Below is a small trained network, with its code and all its weights. Each question gives an input and a class and asks what happens when units are switched off, that is, made to give their printed mean instead of their output.

import numpy as np


def w(rows, s, z=0):
    codes = np.array(rows[::2]) - 128.0
    scale = np.full(codes.shape[1], s)
    scale[-1] = z or s
    return codes * scale


def f(y):
    return np.maximum(y, 0)


def log_softmax(a):
    a = a - a.max(-1, keepdims=True)
    return a - np.log(np.exp(a).sum(-1, keepdims=True))


def net(x, mask):
    res = np.array(x, float).reshape(1, 8) / 4 @ E
    y = f(res @ A[0][:, :-1].T + A[0][:, -1])
    res = res + np.where(mask, y, B[0][:, -1]) @ B[0][:, :-1]
    return log_softmax(res[-1] @ U[:, :-1].T + U[:, -1])


A, B = {}, {}
E = w([
[119,191,71,17,19,47,53,197,83,193,54,198],'x0',
[118,117,111,141,116,120,154,133,135,137,132,147],'x1',
[71,167,124,91,195,96,131,2,233,85,54,208],'x2',
[134,113,137,127,129,97,122,116,119,110,109,101],'x3',
[190,147,116,33,167,109,232,236,232,164,93,50],'x4',
[143,137,130,125,131,129,123,117,129,140,138,131],'x5',
[97,206,245,245,112,131,132,175,141,209,16,97],'x6',
[42,77,238,64,204,48,116,146,113,229,215,128],'x7',
],0.0053)
A[0] = w([
[212,160,41,196,40,187,141,122,140,25,39,143,158],'neuron 1',
[137,63,146,221,246,190,179,104,138,91,165,82,63],'neuron 2',
[34,109,209,96,195,68,133,150,84,175,169,145,54],'neuron 3',
[106,190,220,203,117,132,107,152,146,185,65,135,36],'neuron 4',
[204,59,134,169,57,183,129,180,58,160,188,60,119],'neuron 5',
[79,171,73,38,35,52,53,168,87,187,64,169,201],'neuron 6',
[92,167,122,107,165,90,164,61,198,90,100,171,88],'neuron 7',
[101,149,108,134,146,134,133,80,174,92,71,160,86],'neuron 8',
[7,54,170,58,177,73,107,134,118,184,194,120,58],'neuron 9',
[187,117,132,163,60,143,146,188,77,130,202,56,110],'neuron 10',
[66,112,117,200,101,137,61,79,45,133,166,194,37],'neuron 11',
[58,90,158,209,91,158,37,54,66,100,160,172,140],'neuron 12',
[94,161,133,111,172,114,139,84,178,109,100,162,66],'neuron 13',
[97,157,120,116,183,135,131,80,205,95,109,177,143],'neuron 14',
[174,131,122,46,181,131,237,183,210,163,97,46,173],'neuron 15',
[149,46,55,13,145,138,136,104,117,65,211,148,130],'neuron 16',
[108,193,196,176,122,116,140,145,134,185,84,108,35],'neuron 17',
[104,60,163,209,197,200,190,86,169,90,178,59,9],'neuron 18',
[177,59,49,18,136,108,98,95,122,87,253,171,93],'neuron 19',
],0.0053,0.0011)
B[0] = w([
[108,150,76,46,187,235,209,9,37,222,172,43,255],'neuron 1',
[157,59,112,87,24,115,49,65,238,181,110,138,240],'neuron 2',
[154,135,97,90,166,188,183,26,64,185,118,54,194],'neuron 3',
[170,66,118,253,193,148,137,146,68,78,37,163,201],'neuron 4',
[32,213,47,136,162,38,40,185,131,115,184,113,229],'neuron 5',
[189,37,126,118,31,174,65,100,228,196,112,130,245],'neuron 6',
[56,156,89,138,161,56,70,173,126,126,166,109,187],'neuron 7',
[62,160,74,113,169,96,113,161,127,152,179,119,174],'neuron 8',
[163,133,93,110,168,186,186,76,58,178,145,43,207],'neuron 9',
[46,181,97,127,181,49,67,166,117,125,172,116,213],'neuron 10',
[159,159,159,83,79,89,198,152,140,75,158,142,207],'neuron 11',
[171,239,235,56,65,119,208,149,121,46,158,194,227],'neuron 12',
[67,149,94,137,161,74,96,162,134,153,153,122,171],'neuron 13',
[60,155,100,121,131,88,97,193,123,136,168,130,187],'neuron 14',
[189,210,238,97,52,86,187,173,112,49,195,191,233],'neuron 15',
[148,96,135,233,165,175,130,180,87,77,63,180,237],'neuron 16',
[171,78,116,193,176,142,142,190,96,70,34,164,185],'neuron 17',
[195,44,78,110,34,113,74,92,227,190,105,149,238],'neuron 18',
[174,84,109,227,194,165,139,188,123,85,25,169,244],'neuron 19',
],0.0051,0.0067)
U = w([
[181,47,119,108,37,132,34,99,209,188,113,136,101],'0',
[168,90,128,251,218,151,140,163,94,70,49,163,96],'1',
[130,152,102,67,190,188,205,54,58,189,155,41,84],'2',
[175,208,215,69,73,84,208,148,133,42,176,175,100],'3',
[2,182,87,141,178,45,26,166,131,129,182,109,106],'4',
[126,128,141,130,130,138,119,126,133,126,134,130,254],'5',
],0.0079,0.0052)

Each question gives the input, the list of numbers given to net, and the class t.
The units are the neurons (one row each of A and B). Each row of codes is followed by its name. A weight is (code - 128) times the scale printed after its matrix; where a second scale follows, it is the last column's (A, B and U).
mask holds one flag per neuron, in row order. A switched-off neuron (its flag False) gives its mean, the last column of its row in B, instead of its output. The means were averaged over made-up inputs and are rounded, as every weight is.
A unit's drop is (log p(t) with every unit on - log p(t) with that unit switched off) / (log p(t) with every unit on - log p(t) with every unit switched off).
The circuit of an input: a set's keep is (log p(t) with only the set's units on - log p(t) with every unit switched off) / (log p(t) with every unit on - log p(t) with every unit switched off). Starting from the 12 units with the biggest drops (on a tie, the unit counted first), units are removed one at a time, each time the one whose removal leaves the highest keep (on an exact tie, the one counted first), for as long as the keep stays at least 0.8.
circuit, biggest first: the units of the circuit, biggest drop first
unit that matters most: the unit with the biggest drop
top k neurons: the k neurons with the biggest drops, biggest first
drop when u is switched off: that unit's drop, to one decimal
input [7,4,-8,8,-7,-4,7,-6], class 4: circuit, biggest first : [neuron 5]
input [0,-4,6,-5,8,-6,3,1], class 3: top 3 neurons : [neuron 15; neuron 5; neuron 10]
input [0,6,8,2,7,-5,6,-6], class 4: circuit, biggest first : [neuron 7; neuron 8]
input [1,6,4,4,-5,5,0,-4], class 3: top 2 neurons : [neuron 12; neuron 11]
input [-7,0,-3,7,6,6,3,-6], class 0: top 3 neurons : [neuron 2; neuron 18; neuron 12]
input [-3,-3,5,-1,-1,-5,-3,8], class 2: top 2 neurons : [neuron 9; neuron 3]
input [-4,-5,-4,0,1,-8,8,8], class 1: top 3 neurons : [neuron 4; neuron 17; neuron 1]
input [2,1,0,6,-4,4,5,4], class 1: top 3 neurons : [neuron 4; neuron 1; neuron 17]
input [7,-1,4,-5,-6,8,8,3], class 1: top 3 neurons : [neuron 4; neuron 17; neuron 2]
input [2,2,3,1,-1,3,5,0], class 1: circuit, biggest first : [neuron 4; neuron 17]
input [-4,-5,-2,-4,1,-3,4,-4], class 0: circuit, biggest first : [neuron 2; neuron 18]
input [3,-7,8,-3,7,-3,0,2], class 4: top 3 neurons : [neuron 7; neuron 12; neuron 13]
input [7,7,8,3,0,0,-2,-2], class 4: top 4 neurons : [neuron 7; neuron 18; neuron 2; neuron 8]
input [-3,-7,-4,4,8,-6,-5,5], class 3: top neuron : [neuron 15]
input [-6,6,1,5,-8,5,-4,5], class 3: top 2 neurons : [neuron 12; neuron 11]
input [1,-1,3,3,7,-6,-6,-7], class 2: top 2 neurons : [neuron 1; neuron 12]
input [6,5,6,-6,-8,4,1,-8], class 2: top 2 neurons : [neuron 1; neuron 15]
input [-6,-7,2,6,2,-2,3,0], class 0: drop when neuron 2 is switched off : 0.2
input [-8,-1,2,3,-1,-6,-1,6], class 0: drop when neuron 18 is switched off : 0.5
input [-8,6,4,-6,-5,7,0,2], class 0: drop when neuron 18 is switched off : 0.4
input [3,1,-4,4,-2,-5,7,5], class 1: unit that matters most : neuron 4
